Here is a tiny trained network, its code and every weight. The questions are about switching its units off for an input and a class, where a switched-off unit gives its printed mean instead of its output.

import numpy as np


def w(rows, s, z=0):
    codes = np.array(rows[::2]) - 128.0
    scale = np.full(codes.shape[1], s)
    scale[-1] = z or s
    return codes * scale


def norm(h):
    return h / np.sqrt((h * h).mean(-1, keepdims=True) + 1e-5)


def f(y):
    return y / 2 * (1 + np.tanh(0.7978845608 * (y + 0.044715 * y**3)))


def log_softmax(a):
    a = a - a.max(-1, keepdims=True)
    return a - np.log(np.exp(a).sum(-1, keepdims=True))


def net(x, mask):
    res = np.array(x, float).reshape(1, 6) / 4 @ E
    u = 0
    for l in range(2):
        y = f(norm(res) @ A[l][:, :-1].T + A[l][:, -1])
        res = res + np.where(mask[u : u + 11], y, B[l][:, -1]) @ B[l][:, :-1]
        u += 11
    return log_softmax(norm(res)[-1] @ U[:, :-1].T + U[:, -1])


A, B = {}, {}
E = w([
[134,70,51,123,120,88,114,104,95,94,74],'x0',
[134,136,132,124,151,118,130,113,116,112,140],'x1',
[31,79,118,192,140,106,164,8,142,165,148],'x2',
[176,94,119,199,242,162,116,145,115,195,82],'x3',
[113,136,122,135,132,136,114,138,125,124,129],'x4',
[123,133,131,122,132,134,141,125,125,124,115],'x5',
],0.018)
A[0] = w([
[151,103,99,131,123,109,112,128,90,106,88,77],'0.n0',
[108,120,138,168,179,112,125,104,133,184,93,32],'0.n1',
[203,118,121,159,188,166,125,169,97,165,102,94],'0.n2',
[180,157,129,82,93,138,113,171,106,87,131,158],'0.n3',
[112,163,171,124,111,142,147,101,173,135,160,53],'0.n4',
[154,108,96,140,159,128,123,157,113,122,95,63],'0.n5',
[147,157,169,105,155,154,139,150,150,126,132,120],'0.n6',
[64,113,136,159,115,109,146,67,144,146,151,91],'0.n7',
[142,101,123,185,206,146,117,101,145,191,110,25],'0.n8',
[152,143,98,147,122,130,129,123,110,120,110,99],'0.n9',
[113,175,250,128,142,157,133,133,161,174,166,255],'0.n10',
],0.016,0.01)
B[0] = w([
[30,81,149,50,167,120,130,135,113,183,179,149],'0.n0',
[151,153,97,129,57,190,176,154,45,99,195,165],'0.n1',
[69,191,178,104,164,24,32,64,221,157,8,186],'0.n2',
[162,85,98,194,130,192,184,133,55,150,144,209],'0.n3',
[97,29,90,74,175,172,105,209,135,152,165,160],'0.n4',
[108,79,151,39,203,113,87,138,80,140,134,144],'0.n5',
[118,190,121,177,97,124,97,32,135,101,138,165],'0.n6',
[86,111,147,47,140,92,63,135,181,108,113,198],'0.n7',
[229,112,111,152,43,197,215,193,60,75,163,185],'0.n8',
[111,67,158,97,111,121,111,118,122,135,159,131],'0.n9',
[114,195,229,167,145,126,167,170,185,190,190,252],'0.n10',
],0.011,0.02)
A[1] = w([
[144,78,33,149,118,160,138,142,54,110,130,6],'1.n0',
[153,84,23,161,101,154,168,107,59,121,94,1],'1.n1',
[70,125,169,159,110,172,162,134,133,122,204,90],'1.n2',
[106,125,97,172,114,151,160,139,90,150,162,154],'1.n3',
[113,53,10,116,90,119,112,77,58,39,80,234],'1.n4',
[147,196,149,166,157,124,106,113,146,151,94,56],'1.n5',
[212,68,52,101,136,130,94,139,52,78,29,118],'1.n6',
[90,124,131,105,120,82,121,120,213,98,157,101],'1.n7',
[120,82,126,183,133,185,207,126,4,197,187,218],'1.n8',
[90,132,152,151,106,167,185,165,186,176,233,127],'1.n9',
[171,129,121,202,144,225,180,178,111,129,191,36],'1.n10',
],0.012,0.0049)
B[1] = w([
[138,167,58,102,168,89,150,159,203,153,175,178],'1.n0',
[146,129,78,93,249,96,150,214,153,128,192,177],'1.n1',
[158,69,118,113,169,119,109,100,48,124,77,209],'1.n2',
[171,115,116,134,140,166,127,133,110,137,138,175],'1.n3',
[114,215,79,186,67,80,125,136,232,106,165,232],'1.n4',
[122,151,89,148,70,132,153,159,150,114,179,156],'1.n5',
[61,50,97,68,200,116,119,180,152,161,166,193],'1.n6',
[119,150,92,106,134,113,79,91,107,149,62,173],'1.n7',
[198,89,111,199,112,177,188,156,119,58,179,254],'1.n8',
[141,71,108,67,152,152,103,113,64,108,54,254],'1.n9',
[117,112,146,155,41,120,154,28,84,89,77,221],'1.n10',
],0.013,0.016)
U = w([
[199,92,170,184,89,210,189,119,24,98,115,208],'0',
[60,60,156,13,205,111,54,143,107,175,84,220],'1',
[155,100,21,155,142,118,187,210,160,91,220,134],'2',
[63,174,73,135,31,57,83,71,186,108,113,40],'3',
[141,252,181,196,134,103,94,160,202,177,76,2],'4',
],0.017,0.0026)

Each question gives the input, the list of numbers given to net, and the class t.
The units are the neurons (one row each of A and B). Each row of codes is followed by its name. A weight is (code - 128) times the scale printed after its matrix; where a second scale follows, it is the last column's (A, B and U).
mask holds one flag per neuron, layer by layer. A switched-off neuron (its flag False) gives its mean, the last column of its row in B, instead of its output. The means were averaged over made-up inputs and are rounded, as every weight is.
A unit's drop is (log p(t) with every unit on - log p(t) with that unit switched off) / (log p(t) with every unit on - log p(t) with every unit switched off).
The circuit of an input: a set's keep is (log p(t) with only the set's units on - log p(t) with every unit switched off) / (log p(t) with every unit on - log p(t) with every unit switched off). Starting from the 12 units with the biggest drops (on a tie, the unit counted first), units are removed one at a time, each time the one whose removal leaves the highest keep (on an exact tie, the one counted first), for as long as the keep stays at least 0.8.
units of the circuit, in order: the units of the circuit, biggest drop first
unit that matters most: the unit with the biggest drop
top k neurons: the k neurons with the biggest drops, biggest first
top k neurons in layer l: the k neurons of layer l with the biggest drops, biggest first
drop when u is switched off: that unit's drop, to one decimal
input [2,7,-2,4,1,4], class 1: top 2 neurons : [0.n2 0.n10]
input [-8,6,5,8,1,-3], class 0: units of the circuit, in order : [0.n8]
input [1,-3,-2,7,7,7], class 1: top 4 neurons : [0.n2 0.n10 0.n5 1.n4]
input [5,-6,8,-1,-2,6], class 3: top 2 neurons : [0.n10 0.n7]
input [-6,7,-3,0,0,-7], class 0: top 2 neurons in layer 0 : [0.n3 0.n7]
input [0,8,1,6,4,-4], class 0: top 3 neurons : [0.n8 0.n1 0.n7]
input [-3,8,0,3,1,-1], class 4: top 2 neurons : [0.n2 0.n3]
input [-3,8,0,4,-1,3], class 4: top 2 neurons in layer 0 : [0.n2 0.n3]
input [4,-3,8,0,7,6], class 3: top 2 neurons : [0.n7 0.n10]
input [-6,5,-6,1,1,1], class 4: top 2 neurons : [0.n2 0.n8]
input [1,6,-5,3,7,5], class 1: top 3 neurons : [0.n10 0.n2 0.n5]
input [0,0,-7,5,1,-3], class 4: top 2 neurons : [0.n2 1.n9]
input [2,8,-3,8,3,2], class 1: top 2 neurons : [0.n2 0.n10]
input [2,8,5,-2,-2,1], class 3: unit that matters most : 0.n10
input [-5,8,-3,3,5,6], class 4: drop when 0.n2 is switched off : 0.2
input [-2,7,-1,7,-4,7], class 4: drop when 0.n2 is switched off : 2.1
input [5,-8,8,-2,-6,-4], class 3: drop when 0.n10 is switched off : 1.7
